In the rows, 128 means zero.
Each row has two labels, one from each of two sets.
[138 140 114 112 102 113 150 105 129 147  92 132 121 147 121  76 173 144
 166] : <75> SQ
[130 147 122 113  61 103 119  99 141 129 101 111 140 135 128  95 178 153
 134] : <75> SQ
[114 146  99 115  33 102 169  99 149 140  88 132 135 146 103  66 193 150
 198] : <75> Nl
[146 123  36  93  25 102 126  99 156 109  86 118 145 104 120  89 175 145
 132] : <75> Nl
[126 149 116 101  52  92 134 116 131 133 105 140 151 137 115 107 132 154
 174] : <72> NQ
[131 137 137 150  53  82 101 113 174 144 100 155 140 136 125 153 163 155
 115] : <75> NQ
[124 117 111 107 108 130 119  94 146 108 100 124 113 142 174  68 166 141
 155] : <75> Nl
[114 132 118  69  65 104 162 130 103 141 105 125 122 146 118  72 178 170
 180] : <75> NQ
[133 157 102  94  56  90 135 104 134 125  96 127 151 141 106 114 193 156
 195] : <72> TG
[122 152 123 107  64  98  98 102 145 136  74 133 129 137 119  85 159 108
 123] : <75> NQ
[124 172 113  40  18  81 143 106 144 139  89 116 138 129 109  77 186 161
 174] : <75> NQ
[126 156 116 104 104 108 143 107 124 145  92 129  85 146 115  68 195 161
 163] : <75> SQ
[119 158 116 118  84 112 137 119 126 137 104 135 127 150 114 100 149 171
 138] : <75> NQ
[130 152 106 110  67 100 142  94 159 131 116 133 128 132 112  89 176 152
 184] : <72> SQ
[133 156 104 120  41  84 125 107 146 137 102 125 132 143 115  72 182 144
 191] : <72> Nl
[136 150 155  77  48 111 114 127 130 130 101 119 140 126 132 104 164 158
 132] : <75> NQ
[122 129 117  81  87 120 165 126 127  91 112 127 146 137 123  91 166 138
 139] : <75> SQ
[101 171 107 150  98  90 139  95 135 155  92 124 113 171 113  62 186 138
 196] : <75> Nl
[134 130 126  91  92  95 118 103 121 109 101 112 135 151 131  76 169 152
 152] : <74> Nl
[103 146 125 143  47 100 132 110 162 184 114 127 128 134 128  92 151 152
 141] : <75> NQ
[138 124 114  96  83 107 130 135 120 127  95 172 126 147 128  80 182 119
 159] : <74> SQ
[129 136 129  62  37 104 171 110 106 134  81 125 136 138 121  69 195 150
 176] : <75> SQ
[135 131 138 111  30 107 123 104 166 130  94 114 140 110 141  73 165 149
 124] : <75> NQ
[102 133 129 109  77 110 118 104 140 116  84 122 128 157 126  71 183 159
 149] : <75> Nl
[158 128 120 122  71 106 136 104 141 133 113 152 129 144 129  81 140 128
 163] : <75> SQ
[128 149 135 107  76 120 113 107 154  79 105 129 127 132 140  91 149 146
 111] : <75> NQ
[122 128 141  98  78 110 133 105 141 136  97 133 135 125 114  79 164 148
 131] : <74> SQ
[129 177 116 132  70 108 140 158 136 128 100 118 153 141 127 136 162 143
 136] : <75> TG
[129 134 117 136  74  97 133 111 142 133  99 114 147 138 118 115 168 139
 156] : <75> TG
[133 180 144  98  46  95  93 127 163 110 100 136 129 121 135  95 147 147
 122] : <75> NQ
[126 149 109 111  38  84 157 117 134 146  82 105 146 125 126  91 183 151
 162] : <74> SQ
[139 151 111  96  62 113 140 124 105 120  93 125 128 109 115  82 166 164
 151] : <75> SQ
[143 155 138 133  57  91 123  98 157 136 113 114 110 132 128  69 180  88
 150] : <75> SQ
[124 137 133 108  71 101 133 112 173 132  83 123 135 141 125  64 177 144
 145] : <75> SQ
[123 101 126 127  49  91  99  94 157 123  97 118 125 123 130  89 169 162
 133] : <75> SQ
[124 130 104  97  45 113 141 104 133 135  81 121 178 141 120  65 203 145
 162] : <75> SQ
[116 142 133 165  88 107 126 115 162 130 102 118 155 131 137  95 171 133
 149] : <75> SQ
[130 143 135 113  69 101 135 117 151 141 110 145 124 135 106  94 152 142
 133] : <75> NQ
[122 120 135 124  66 111 123  97 156 126 108 111 129 125 115  87 159 147
 143] : <75> Nl
[129 119 133 124  81  99 137  99 132 121  94 103 139 119 125 113 167 155
 161] : <75> Nl
[122 140 131 123  85 102 149 109 132 142 142 101 140 133 124 106 166 154
 145] : <75> TG
[136 147 113 111  60  90 160 112 125 133  94 134 131 252  90  72 179 161
 155] : <74> SQ
[129 140 122  86 111 114 144 118 102 149 110 132 119 139 116  74 158 121
 148] : <74> NQ
[128 141 137 118  74 100 111  69 149 124 117 115 136 128 134  54 170 143
 135] : <75> Nl
[129 159 123 124  77  93 151 101 124 144  98 128 147 144 133  75 182 139
 148] : <75> SQ
[124 102 121  82  49 113 131 138 141 114  95 119 154 104 123  79 172 152
 117] : <75> SQ
[107 160 132 121  37  99 136 132 154 167  96 131 137 152 115  89 184 190
 162] : <75> NQ
[117 150 113 138  42 106 130  98 123 127 131 125 109 154 118  93 159 143
 153] : <75> Nl
[117 160 124 157  54  83 113 128 198 148 119 140 132 136 128  87 209 127
 157] : <72> SQ

Each row has two labels, one from each of two sets.
[129 131 121 122 130  99 123 123 141 101 122 151 122 134 139 154 132 125
 138] : JR Rj
[144 124 128 128 127 111 122 115 144 119 125 132 137 126 143 142 130 127
 138] : GZ Rj
[126 118 127 107 130 127 124 121 140 110 123 132 126 112 168 143 130 130
 129] : GZ Rj
[137 130 121 127 127 104 122 119 132  96 121 133 125 123 146 151 137 125
 134] : SR Rj
[140 131 132 131 134  97 127 124 142 101 125 135 118 136 136 146 134 123
 136] : JR NB
[135 130 124 127 129  88 116 117 138  99 116 133 130 135 126 150 139 120
 135] : JR Rj
[145 137 126 127 131 100 125 124 138  98 135 117 123 143 128 156 131 123
 131] : JR ML
[151 132 129 131 128 118 120 119 146 118 132 100 129 123 137 135 131 130
 130] : RC NB
[128 127 121 130 128 120 121 122 130 114 121 137 128 123 137 149 132 127
 127] : SR Rj
[137 110 124 128 127 117 127 116 137 119 121 119 130 113 147 130 133 128
 134] : SR Rj
[116 126 122 129 126 113 117 125 122 108 119 134 126 115 145 142 131 129
 129] : SR Rj
